Here is a tiny trained network, its code and every weight. The questions are about switching its units off for an input and a target symbol, where a switched-off unit gives its printed mean instead of its output.

import numpy as np


def w(rows, s, z=0):
    codes = np.array(rows[::2]) - 128.0
    scale = np.full(codes.shape[1], s)
    scale[-1] = z or s
    return codes * scale


def norm(h):
    return h / np.sqrt((h * h).mean(-1, keepdims=True) + 1e-5)


def f(y):
    return y / 2 * (1 + np.tanh(0.7978845608 * (y + 0.044715 * y**3)))


def softmax(a):
    e = np.exp(a - a.max(-1, keepdims=True))
    return e / e.sum(-1, keepdims=True)


def log_softmax(a):
    a = a - a.max(-1, keepdims=True)
    return a - np.log(np.exp(a).sum(-1, keepdims=True))


def net(x, mask):
    ids = ['ΓΘΛΣΦβζηξτψω'.index(c) for c in x.split()]
    T = len(ids)
    res = E[ids] + P[:T]
    u = 0
    for l in range(3):
        q, k, v = (norm(res) @ M[l].T for M in (Q, K, V))
        z = softmax(np.where(np.tri(T) > 0, q @ k.T / 2**0.5, -1e9)) @ v
        res = res + np.where(mask[u], z, O[l][:, -1]) @ O[l][:, :-1]
        u += 1
        y = f(norm(res) @ A[l][:, :-1].T + A[l][:, -1])
        res = res + np.where(mask[u : u + 4], y, B[l][:, -1]) @ B[l][:, :-1]
        u += 4
    return log_softmax(norm(res)[-1] @ U[:, :-1].T + U[:, -1])


Q, K, V, O, A, B = {}, {}, {}, {}, {}, {}
E = w([
[242,73,245],'Γ',
[183,108,181],'Θ',
[162,116,173],'Λ',
[167,218,43],'Σ',
[176,209,41],'Φ',
[170,133,136],'β',
[114,252,161],'ζ',
[129,211,142],'η',
[131,201,147],'ξ',
[131,204,147],'τ',
[126,211,157],'ψ',
[184,220,15],'ω',
],0.015)
P = w([
[94,136,160],'0',
[235,146,253],'1',
[71,102,127],'2',
[198,123,253],'3',
[56,96,20],'4',
[188,141,198],'5',
],0.012)
Q[0] = w([
[8,179,139],'L0H0',
[106,244,135],'L0H0',
],0.015)
K[0] = w([
[81,235,230],'L0H0',
[155,246,154],'L0H0',
],0.012)
V[0] = w([
[155,169,48],'L0H0',
[186,180,1],'L0H0',
],0.0063)
O[0] = w([
[117,90,200,68],'L0H0',
[111,78,254,1],'L0H0',
],0.008,0.00062)
A[0] = w([
[205,4,23,93],'L0N0',
[225,123,236,253],'L0N1',
[206,185,101,199],'L0N2',
[104,44,181,154],'L0N3',
],0.012,0.0036)
B[0] = w([
[251,101,158,147],'L0N0',
[124,217,197,250],'L0N1',
[137,163,213,197],'L0N2',
[167,197,91,134],'L0N3',
],0.015,0.014)
Q[1] = w([
[132,96,44],'L1H0',
[86,11,139],'L1H0',
],0.013)
K[1] = w([
[141,10,210],'L1H0',
[131,235,254],'L1H0',
],0.0097)
V[1] = w([
[40,88,2],'L1H0',
[232,117,96],'L1H0',
],0.013)
O[1] = w([
[168,127,251,2],'L1H0',
[126,58,115,123],'L1H0',
],0.016,0.014)
A[1] = w([
[133,3,181,68],'L1N0',
[100,72,34,114],'L1N1',
[47,174,131,5],'L1N2',
[103,170,60,150],'L1N3',
],0.015,0.0016)
B[1] = w([
[115,154,3,122],'L1N0',
[25,199,57,188],'L1N1',
[168,31,118,222],'L1N2',
[239,168,58,254],'L1N3',
],0.011,0.0073)
Q[2] = w([
[97,84,137],'L2H0',
[209,246,217],'L2H0',
],0.014)
K[2] = w([
[54,216,158],'L2H0',
[190,3,170],'L2H0',
],0.016)
V[2] = w([
[8,146,99],'L2H0',
[182,87,91],'L2H0',
],0.019)
O[2] = w([
[120,97,232,1],'L2H0',
[253,130,97,248],'L2H0',
],0.015,0.0021)
A[2] = w([
[3,159,125,64],'L2N0',
[43,122,80,173],'L2N1',
[63,136,213,120],'L2N2',
[157,176,171,250],'L2N3',
],0.022,0.0023)
B[2] = w([
[178,22,113,145],'L2N0',
[245,182,130,157],'L2N1',
[110,163,28,168],'L2N2',
[107,7,119,248],'L2N3',
],0.018,0.011)
U = w([
[169,214,9,226],'Γ',
[243,91,75,97],'Θ',
[188,43,133,38],'Λ',
[35,102,67,133],'Σ',
[79,80,64,97],'Φ',
[182,55,133,8],'β',
[37,190,112,134],'ζ',
[137,178,168,195],'η',
[145,156,154,97],'ξ',
[132,152,145,139],'τ',
[127,163,143,80],'ψ',
[85,65,61,67],'ω',
],0.013,0.0019)

Each question gives the input, a string of symbols that net reads in full, and the target symbol t.
The units are the heads (2 rows each of Q, K, V and O) and the neurons (one row each of A and B). Each row of codes is followed by its name. A weight is (code - 128) times the scale printed after its matrix; where a second scale follows, it is the last column's (O, A, B and U).
mask holds one flag per unit, layer by layer, with each layer's heads first. A switched-off unit (its flag False) gives its mean, the last column of its rows in O or B, instead of its output. The means were averaged over made-up inputs and are rounded, as every weight is.
A unit's drop is (log p(t) with every unit on - log p(t) with that unit switched off) / (log p(t) with every unit on - log p(t) with every unit switched off).
The circuit of an input: a set's keep is (log p(t) with only the set's units on - log p(t) with every unit switched off) / (log p(t) with every unit on - log p(t) with every unit switched off). Starting from the 12 units with the biggest drops (on a tie, the unit counted first), units are removed one at a time, each time the one whose removal leaves the highest keep (on an exact tie, the one counted first), for as long as the keep stays at least 0.8.
units of the circuit, in order: the units of the circuit, biggest drop first
k most important neurons: the k neurons with the biggest drops, biggest first
k most important neurons of layer l: the k neurons of layer l with the biggest drops, biggest first
input τ Γ ψ Φ η η, target η: units of the circuit, in order	(L0N1, L1H0, L0N2)
input ξ Φ Σ Σ, target Σ: most important neuron	(L0N2)
input η η η Φ, target η: units of the circuit, in order	(L0N1, L1H0, L0N2, L0N0)
input ξ ψ β Λ Σ β, target Σ: 2 most important neurons	(L1N1, L0N1)
input ζ Γ ζ ω, target ζ: 2 most important neurons	(L0N1, L0N2)
input η β Φ ψ Φ, target Θ: units of the circuit, in order	(L0N1, L1H0)
input ψ ω Λ Φ, target Λ: 2 most important neurons of layer 0	(L0N1, L0N0)
input Σ ζ ζ η, target ζ: 3 most important neurons of layer 1	(L1N2, L1N3, L1N1)
input Γ ζ ω Γ Σ τ, target Σ: 3 most important neurons	(L1N1, L0N1, L2N2)
input Σ Γ η ζ, target η: 4 most important neurons	(L0N2, L0N0, L0N1, L1N2)
input Σ Θ Φ ζ Λ Λ, target Λ: 2 most important neurons	(L0N1, L0N0)
input τ Φ ξ ω Σ, target Θ: 4 most important neurons	(L0N1, L0N0, L0N3, L2N0)
input β ξ Λ ψ, target Λ: 2 most important neurons	(L0N1, L1N1)
input Γ ξ η Σ, target η: 3 most important neurons	(L0N2, L0N1, L1N2)
input Θ Γ η ψ, target η: units of the circuit, in order	(L1H0, L0N2, L0N1, L0N0)
input Φ Γ η ψ, target η: 3 most important neurons	(L0N2, L0N0, L0N1)
input ζ ψ Σ ζ, target Σ: 2 most important neurons	(L1N1, L2N3)
input η Γ Σ Φ, target Σ: 3 most important neurons	(L0N1, L1N1, L2N3)
input Σ η Θ ξ, target Θ: 3 most important neurons	(L0N1, L1N1, L0N0)
input Γ ξ ζ Θ, target ζ: most important neuron	(L0N1)
input Γ Γ Σ β Σ, target Θ: 3 most important neurons of layer 0	(L0N1, L0N3, L0N2)
input Γ Θ τ η η Σ, target η: 4 most important neurons	(L0N1, L1N1, L1N2, L0N2)
input ψ Φ ψ ω ζ ξ, target ζ: 2 most important neurons of layer 0	(L0N1, L0N0)
input Γ β Φ Γ ζ ω, target ζ: most important neuron of layer 2	(L2N2)
input Γ ω η Φ, target η: 2 most important neurons of layer 0	(L0N2, L0N1)
input ξ Γ ζ ζ, target ζ: 2 most important neurons of layer 2	(L2N1, L2N2)
input Γ Φ Λ τ, target Λ: most important neuron of layer 0	(L0N1)
input Σ ξ Σ Θ, target Σ: 2 most important neurons of layer 0	(L0N1, L0N0)
input η Λ ξ Γ Σ Γ, target Σ: 3 most important neurons of layer 1	(L1N3, L1N1, L1N2)
input Θ Γ ζ τ, target ζ: 3 most important neurons of layer 0	(L0N2, L0N1, L0N0)
